Moves between units:
gar: r>suv, j>des, u>bas, e>kol
muz: r>suk, j>lub, u>rud, e>kod
fup: r>neb, j>dop, u>raz, e>lub
kos: r>per, j>bir, u>zev, e>vip
tuz: r>pib, j>kib, u>vos, e>rab
dad: r>guz, j>kov, u>sed, e>bir
bar: r>des, j>bag, u>suv, e>buz
lof: r>bam, j>vut, u>bon, e>nel
kov: r>dad, j>vem, u>tep, e>mov
kod: r>tok, j>bek, u>tev, e>bam
fom: r>duz, j>mam, u>ruk, e>tas
dif: r>nus, j>bon, u>vem, e>guz
sep: r>lik, j>lim, u>bok, e>sem
bam: r>gab, j>lof, u>dif, e>vem
zub: r>pas, j>zim, u>led, e>bur
kib: r>tuz, j>gir, u>gen, e>leb
vod: r>bup, j>nos, u>kib, e>gen
dop: r>fup, j>dut, u>veb, e>lam
pib: r>gen, j>tuz, u>kup, e>dut
pul: r>zuz, j>toz, u>zov, e>sep
kif: r>ruk, j>duz, u>rop, e>gem
des: r>gar, j>bar, u>bef, e>ked
nel: r>vem, j>nus, u>dad, e>sed
naf: r>zim, j>geg, u>pas, e>vog
nom: r>zab, j>bok, u>tar, e>pog
lek: r>ter, j>pog, u>fom, e>ruk
led: r>vog, j>zet, u>bur, e>vod
kol: r>vom, j>ked, u>fep, e>bel
veb: r>raz, j>neb, u>lam, e>suk
vem: r>kov, j>nel, u>guz, e>mup
dut: r>dop, j>rab, u>neb, e>voz
zot: r>som, j>taz, u>bar, e>suv
geg: r>naf, j>puf, u>zub, e>led
pab: r>pog, j>beg, u>ter, e>duz
duz: r>kif, j>fom, u>foz, e>sif
sem: r>tar, j>zab, u>pab, e>ter
rud: r>til, j>zut, u>kod, e>tev
pas: r>zet, j>zub, u>vog, e>sut
voz: r>lam, j>raz, u>muz, e>rud
foz: r>rop, j>ruk, u>sif, e>puf
tar: r>beg, j>sem, u>pog, e>mam
bon: r>dif, j>gab, u>nel, e>dad
bok: r>nom, j>zar, u>sem, e>pab
pez: r>ran, j>fep, u>toz, e>dud
sif: r>gem, j>tas, u>puf, e>zim
pog: r>lek, j>pab, u>mam, e>kif
fep: r>pez, j>dos, u>bel, e>zuz
lub: r>muz, j>lam, u>zut, e>bek
guz: r>tep, j>dad, u>mup, e>kos
zab: r>sem, j>nom, u>beg, e>lek
lik: r>zar, j>sep, u>nom, e>tar
nus: r>nel, j>dif, u>kov, e>tep
bur: r>sut, j>mev, u>vod, e>kib
gir: r>kib, j>bup, u>pib, e>kup
tas: r>sif, j>rop, u>ror, e>naf
per: r>guf, j>kos, u>tif, e>fip
tep: r>sed, j>guz, u>mov, e>per
ter: r>mam, j>lek, u>duz, e>foz
fip: r>daz, j>vip, u>zot, e>bar
vog: r>mev, j>led, u>sut, e>bup
bef: r>bas, j>suv, u>ked, e>dos
kup: r>leb, j>vos, u>dut, e>neb
zut: r>rud, j>suk, u>bek, e>zif
nos: r>vod, j>sut, u>gir, e>pib
gab: r>bon, j>bam, u>nus, e>kov
ror: r>puf, j>gem, u>naf, e>pas
gen: r>vos, j>pib, u>leb, e>dop
zet: r>led, j>pas, u>mev, e>nos
zim: r>zub, j>naf, u>zet, e>mev
guf: r>zev, j>per, u>ros, e>daz
puf: r>geg, j>ror, u>zim, e>zet
tev: r>vut, j>zif, u>bam, e>dif
bel: r>toz, j>ran, u>zuz, e>zud
vip: r>fip, j>ros, u>taz, e>bag
daz: r>taz, j>fip, u>som, e>des
beg: r>pab, j>tar, u>lek, e>fom
tif: r>ros, j>zev, u>fip, e>zot
vos: r>kup, j>gen, u>rab, e>fup
tok: r>zif, j>kod, u>vut, e>gab
gem: r>ror, j>sif, u>geg, e>zub
dud: r>zov, j>zuz, u>lim, e>zar
sut: r>nos, j>bur, u>bup, e>tuz
toz: r>pul, j>bel, u>dud, e>lim
bas: r>buz, j>bef, u>kol, e>fep
som: r>bag, j>zot, u>des, e>bef
ran: r>bel, j>pez, u>pul, e>zov
ked: r>kol, j>buz, u>dos, e>ran
ros: r>vip, j>tif, u>daz, e>som
suv: r>bef, j>gar, u>buz, e>vom
mev: r>bur, j>vog, u>nos, e>gir
mov: r>bir, j>mup, u>per, e>tif
bek: r>kod, j>til, u>zif, e>lof
dos: r>fep, j>vom, u>ran, e>pul
lam: r>lub, j>voz, u>suk, e>til
vom: r>dos, j>kol, u>pez, e>toz
zuz: r>dud, j>pul, u>zud, e>lik
mup: r>mov, j>sed, u>kos, e>zev
rop: r>tas, j>foz, u>gem, e>geg
zif: r>tev, j>tok, u>lof, e>bon
raz: r>voz, j>veb, u>lub, e>zut
bup: r>gir, j>vod, u>tuz, e>vos
neb: r>veb, j>fup, u>voz, e>muz
til: r>bek, j>rud, u>tok, e>vut
ruk: r>foz, j>kif, u>tas, e>ror
leb: r>rab, j>kup, u>dop, e>veb
vut: r>lof, j>tev, u>gab, e>nus
lim: r>sep, j>zud, u>zar, e>zab
zev: r>tif, j>guf, u>vip, e>taz
zov: r>zud, j>dud, u>sep, e>bok
buz: r>ked, j>bas, u>vom, e>pez
bag: r>bar, j>som, u>gar, e>bas
mam: r>fom, j>ter, u>kif, e>rop
suk: r>zut, j>muz, u>til, e>tok
zud: r>lim, j>zov, u>lik, e>nom
sed: r>mup, j>tep, u>bir, e>guf
zar: r>bok, j>lik, u>zab, e>beg
taz: r>zot, j>daz, u>bag, e>gar
bir: r>kos, j>mov, u>guf, e>ros
rab: r>dut, j>leb, u>fup, e>raz

The rows follow the links: the fewer symbols apart two units are, the more alike their rows tend to be.

Name the unit of each row.
[-61,-89,-23,-8,126,149,-131,-77,43,-192,-143,-41,-153,6,26,164,65,66,82,116,71,91,47,134,-144,96,-172,-66,126,118,208,-88,-112,36,9,34,-21,8,336,124,114,35,39,53,153,-95]: buz
[90,-143,-93,-172,-11,-229,67,99,-48,-89,-39,23,60,-114,-86,14,161,-92,-13,41,-56,40,91,-96,226,-33,-41,-54,-165,-105,-86,260,-106,-40,92,-165,-48,5,-266,10,-14,64,16,-12,-231,98]: veb
[72,125,0,19,89,174,166,-155,17,112,96,-83,31,78,179,-138,2,-18,-67,-173,-203,-157,-112,0,21,8,230,32,30,-85,117,61,6,-152,13,-122,-11,-88,-248,-84,-113,-109,38,-173,-88,71]: led
[-43,26,-3,100,146,61,58,-249,-2,-148,46,44,-1,-44,-57,-189,-42,-111,22,235,-2,54,38,44,-167,-216,-135,-10,-12,68,217,-72,-29,83,-127,14,183,79,269,-35,-3,-17,134,137,4,-136]: som
[-232,-132,130,-79,37,-127,-84,30,40,76,126,160,147,-16,43,-16,124,68,-136,117,241,-81,137,-241,141,7,-172,48,-30,-1,-22,-84,-172,-2,-170,-106,-5,188,-22,108,16,25,7,-182,37,-98]: kod
[8,-84,-27,-49,94,148,-113,-46,67,-126,-180,-116,-145,-2,80,247,90,55,94,67,28,104,14,195,-112,137,-139,-73,113,89,253,-24,-134,-17,82,89,-90,-38,248,156,62,19,53,61,135,-52]: kol
[-20,53,29,95,146,39,93,-250,10,-112,44,35,26,-58,-40,-190,-35,-119,28,233,-25,56,51,59,-149,-255,-110,-13,-55,79,237,-69,-33,79,-129,22,196,87,222,-36,-28,-2,141,146,-2,-135]: zot
[33,-168,-121,-187,8,-215,36,73,-6,-57,22,83,122,-123,-132,-34,149,-75,-32,76,0,40,108,-140,202,-51,-95,-36,-140,-80,-74,219,-61,-39,11,-189,17,46,-277,-5,-32,77,0,-8,-221,73]: voz
[-8,-22,191,-8,-21,-38,42,25,-132,92,82,-209,86,46,9,38,-98,-97,-89,124,286,-255,-47,-151,-19,-130,-122,30,-129,-68,-11,82,-157,-99,67,86,-124,201,146,170,-28,-41,95,-128,8,-70]: gab
[56,67,24,-5,44,154,47,-43,129,150,-11,-40,-15,9,90,36,121,125,55,-274,-272,-28,-29,96,6,203,175,62,95,-15,14,-27,-72,-114,-57,-98,-35,-57,-295,-44,-162,-1,-111,-217,26,18]: naf
[52,114,-75,64,64,105,149,-137,-145,-91,151,-29,-44,149,116,-248,-117,-29,-154,-108,-52,-229,-118,-156,26,-54,217,-35,43,-122,-48,28,105,-54,23,-204,35,-83,-116,-107,89,-138,16,-123,-96,124]: nos
[-227,-116,172,-58,39,-110,-72,26,17,100,122,122,140,-8,79,-3,118,67,-118,87,249,-126,126,-228,133,6,-145,61,-33,5,1,-75,-195,-25,-145,-50,-23,191,16,132,15,5,27,-196,61,-98]: tok
[-84,-179,-106,-168,18,-179,-17,53,36,-58,77,173,178,-132,-120,-88,135,-5,-70,123,109,30,135,-192,198,-43,-174,7,-85,-61,-77,107,-35,-23,-112,-195,75,133,-222,-8,-7,92,-29,-52,-156,30]: muz
[65,93,40,-2,64,160,79,-68,110,177,7,-59,-3,14,137,23,118,97,25,-255,-276,-62,-36,74,18,163,200,55,87,-16,62,-6,-69,-134,-48,-90,-49,-74,-306,-50,-170,-28,-74,-218,-15,18]: zim
[97,-59,-151,-145,1,174,-17,-29,143,11,-136,-171,15,-7,90,224,17,-54,50,64,-22,119,-94,239,-43,91,-39,-30,55,39,325,147,52,-107,167,126,-95,-134,16,108,-14,-13,87,149,19,40]: ran
[125,146,192,2,-191,-186,59,6,86,143,-148,-45,15,-212,-196,136,4,111,6,194,75,89,110,135,-16,84,-38,-175,-120,54,-73,-117,-99,46,-201,152,13,56,7,-88,91,42,-106,79,102,17]: bir
[30,105,-79,68,44,74,132,-120,-165,-122,132,-2,-72,160,105,-222,-130,-1,-161,-115,-32,-239,-89,-172,32,-45,195,-69,59,-108,-101,27,110,-35,31,-216,24,-85,-84,-119,136,-119,-5,-99,-88,141]: vod
[86,-64,-115,-134,17,181,-39,-36,124,-13,-161,-167,-29,5,86,271,39,-23,62,70,-36,128,-77,236,-44,113,-56,-47,50,56,325,126,-8,-98,153,132,-97,-110,57,117,-8,-4,74,107,39,29]: pez
[143,-71,-8,-128,-16,-267,47,131,-102,-99,-108,-1,-44,-74,-26,90,161,-40,-14,-33,-119,26,77,-81,254,16,48,-123,-142,-74,-142,226,-146,-6,181,-138,-115,-61,-205,50,43,32,-6,-34,-181,157]: dop
[-66,-2,-17,98,136,90,31,-228,-24,-170,30,56,-21,-27,-62,-174,-35,-76,24,220,29,43,51,34,-184,-197,-160,-14,12,85,196,-95,-16,76,-133,-1,190,111,302,-6,35,5,116,133,15,-140]: bag
[-70,-6,-243,-108,-102,132,-81,16,212,93,17,81,112,21,57,41,-102,-12,-30,49,43,202,-119,127,20,63,24,45,108,14,184,-7,354,-10,25,117,68,-162,-73,-52,51,-22,28,230,39,96]: zov
[117,165,247,18,-142,-199,84,-57,119,168,-131,-14,19,-214,-149,98,41,70,10,208,-30,127,108,162,-4,37,-1,-149,-139,73,28,-118,-135,47,-212,145,33,39,8,-84,40,17,-37,69,98,-14]: per
[-143,46,72,188,25,33,-115,130,-28,82,73,129,-42,180,194,-26,-64,-77,77,-235,-124,75,-98,10,-35,-62,170,196,65,85,-29,-112,161,147,172,166,-11,-126,150,24,-141,-32,64,54,74,-61]: beg
[70,114,41,5,69,158,119,-93,88,166,23,-59,15,42,151,-30,104,60,-8,-237,-272,-84,-55,60,27,119,224,46,58,-31,91,10,-69,-144,-38,-105,-42,-82,-290,-40,-159,-58,-42,-219,-29,24]: zub
[79,-47,-189,-162,-29,185,-34,-11,157,29,-109,-142,36,-9,74,206,2,-61,51,64,-22,141,-120,233,-24,65,-26,-21,55,23,330,150,104,-108,158,125,-76,-134,-20,85,-6,-18,83,170,4,73]: bel
[41,-18,-55,10,23,151,-54,57,94,80,-66,-12,-61,-37,-41,73,100,179,125,-301,-229,30,8,107,-56,225,89,80,148,15,-147,-46,-18,-76,-71,-82,-26,-38,-251,-62,-150,78,-197,-173,34,-4]: ror
[-78,-85,-30,17,127,141,-131,-91,22,-208,-119,-18,-146,13,13,114,56,79,63,130,85,84,51,100,-168,59,-188,-61,139,120,186,-107,-94,64,-25,25,12,49,354,96,110,40,36,60,153,-118]: bas
[-110,-2,-216,-71,-116,113,-106,29,213,94,44,150,118,36,87,32,-103,13,-48,27,69,193,-102,111,21,78,26,58,126,35,147,-53,372,30,9,108,84,-167,-71,-76,84,-26,21,217,67,103]: zud

Each walk starts at a row. The symbols on each line, taken left to right, move it on to the next unit.
Each answer is a row, close to the row of the unit it stands for.
new walk
[-222,-152,41,-118,30,-153,-88,48,70,19,125,208,167,-52,-27,-55,138,67,-107,123,214,-41,148,-228,173,6,-192,44,-21,-22,-47,-44,-110,-1,-196,-139,47,187,-97,56,36,64,-16,-140,-10,-54]
e r u j j -> [-39,-27,214,-2,-5,-44,25,25,-114,103,85,-148,96,61,45,27,-57,-81,-107,114,291,-249,-17,-167,28,-106,-109,49,-118,-49,-1,64,-185,-101,30,81,-137,205,142,178,-29,-32,97,-157,26,-89]
j e u u r e -> [105,201,249,37,-79,-181,121,-124,121,171,-92,-9,26,-209,-88,44,65,-6,18,217,-90,124,92,163,-11,-41,6,-120,-159,88,136,-96,-148,48,-191,143,70,31,41,-72,-34,4,46,107,71,-53]
new walk
[102,175,237,39,-25,-142,126,-151,117,153,-71,-7,46,-190,-69,-6,78,-40,17,214,-120,126,92,169,-18,-91,10,-90,-165,87,196,-87,-145,43,-189,144,78,31,46,-73,-57,-14,78,103,51,-80]
e j j u u j -> [-59,-28,-44,89,152,111,-6,-213,-16,-210,14,41,-57,-27,-49,-141,-23,-52,41,212,55,37,51,37,-188,-150,-180,-16,49,85,186,-99,-18,86,-115,1,187,100,321,4,59,13,94,119,44,-139]
e u e r j u j -> [2,-31,-269,-155,-69,161,-34,-9,195,57,-29,-35,116,6,46,86,-85,-44,6,70,18,174,-128,188,-10,51,-4,20,74,1,273,100,278,-75,89,123,9,-166,-82,-10,23,-20,58,225,-5,105]
new walk
[-183,63,92,167,-28,12,-142,123,33,125,72,209,-27,166,230,-18,-45,-13,22,-204,-78,115,-84,12,-1,-13,161,167,88,114,-13,-179,193,153,96,180,9,-145,131,6,-77,-54,43,75,125,-45]
r e e j e r -> [50,47,-2,5,49,162,26,-9,126,138,-17,-22,-30,-12,59,60,135,150,83,-293,-266,2,-7,101,-18,213,151,69,113,1,-23,-50,-68,-98,-65,-95,-46,-64,-289,-43,-157,16,-143,-210,28,10]
r r r r u e -> [26,113,-82,66,40,34,114,-93,-193,-156,106,4,-106,143,84,-208,-120,3,-157,-96,4,-220,-82,-194,48,-24,196,-76,59,-103,-139,-12,104,-9,46,-217,14,-90,-55,-116,188,-115,-16,-111,-66,146]
new walk
[74,133,4,2,80,166,160,-145,36,124,75,-75,36,66,195,-105,41,-5,-47,-191,-229,-147,-106,26,33,35,249,35,44,-58,117,38,-19,-137,-8,-131,-28,-95,-279,-60,-146,-100,20,-189,-61,55]
r u j r r j -> [57,137,-44,47,76,144,173,-176,-88,-8,146,-54,0,119,150,-223,-80,-35,-132,-128,-123,-216,-125,-97,20,-76,222,3,28,-97,51,53,73,-98,18,-173,19,-70,-174,-95,-4,-136,49,-132,-105,104]
e j u r e r j e -> [-2,-188,-130,-185,17,-193,37,68,-9,-69,39,114,160,-128,-115,-62,143,-62,-52,95,32,39,124,-148,203,-64,-116,3,-108,-72,-76,210,-52,-43,-33,-186,44,83,-277,7,-16,83,-10,-4,-222,61]
new walk
[-197,-81,210,-41,36,-109,-63,33,-16,119,125,75,128,22,92,3,83,47,-133,96,265,-148,103,-226,119,-15,-149,67,-45,8,4,-60,-211,-23,-107,-18,-55,203,49,157,-4,-4,61,-201,60,-117]
e e r r -> [145,78,68,-26,-220,-134,35,49,-26,56,-83,-127,-2,-157,-289,98,-156,74,-13,207,220,-21,43,34,-59,37,-114,-163,-109,-36,-207,-17,-22,2,-129,129,-29,119,54,-53,140,51,-121,80,67,40]
j u e e -> [1,83,68,88,115,15,111,-247,16,-62,31,43,45,-82,-56,-192,-10,-144,31,240,-63,58,40,79,-149,-243,-91,-14,-78,68,259,-64,-51,73,-141,45,181,82,194,-36,-48,-10,165,137,-34,-122]
new walk
[-130,-188,-76,-165,14,-168,-33,52,49,-21,89,198,178,-112,-99,-84,128,20,-93,130,142,11,159,-200,184,-22,-179,28,-59,-42,-74,78,-48,-6,-152,-188,79,130,-206,12,14,93,-32,-60,-120,2]
u e r r e e r -> [125,134,165,-7,-198,-183,40,22,56,113,-143,-49,-5,-192,-241,147,-45,109,-6,204,108,82,87,124,-22,91,-64,-174,-103,33,-123,-94,-87,30,-188,142,3,70,11,-91,106,37,-114,86,105,12]
e j e j u u -> [-92,-45,-44,73,149,110,-31,-192,-17,-229,8,40,-60,6,-47,-115,-14,-21,39,201,69,64,63,44,-195,-117,-198,-28,66,98,179,-110,-31,95,-104,-18,173,88,351,3,94,28,78,107,62,-132]
new walk
[-88,-34,232,-18,9,-52,12,27,-94,114,100,-112,106,64,92,23,-19,-53,-116,91,287,-243,19,-184,41,-90,-124,39,-104,-20,28,30,-207,-73,4,67,-143,198,119,185,-32,-39,90,-185,35,-110]
u u j r e u e -> [90,173,215,55,0,-132,152,-185,102,115,-50,18,66,-169,-54,-61,54,-77,31,229,-121,112,72,163,-48,-140,1,-76,-164,84,231,-86,-131,56,-174,135,110,28,77,-76,-80,-19,94,105,33,-99]
j u r j j -> [68,150,179,74,39,-88,151,-204,83,82,-16,10,77,-157,-26,-99,36,-104,30,240,-122,101,65,128,-66,-184,-15,-57,-150,81,249,-67,-113,61,-162,112,139,47,105,-71,-87,-30,130,117,14,-96]
new walk
[119,186,234,28,-106,-193,101,-76,117,167,-120,-6,27,-214,-104,75,57,39,25,206,-68,123,108,177,-6,14,0,-131,-162,84,85,-114,-151,56,-206,161,56,18,14,-80,-16,-1,-2,83,92,-39]
j u u r e r j r -> [-93,-54,-43,77,142,131,-74,-171,-14,-238,-28,32,-93,11,-43,-57,-11,1,56,190,86,53,63,42,-188,-65,-202,-43,105,111,155,-136,-51,93,-93,-6,126,87,370,29,108,19,55,89,98,-133]
r u u r -> [35,-66,-60,-98,49,161,-80,-34,104,-62,-202,-165,-85,-7,97,282,76,8,86,62,-1,112,-25,237,-70,136,-84,-65,78,82,304,61,-85,-63,142,109,-105,-76,164,165,32,11,59,74,98,-10]
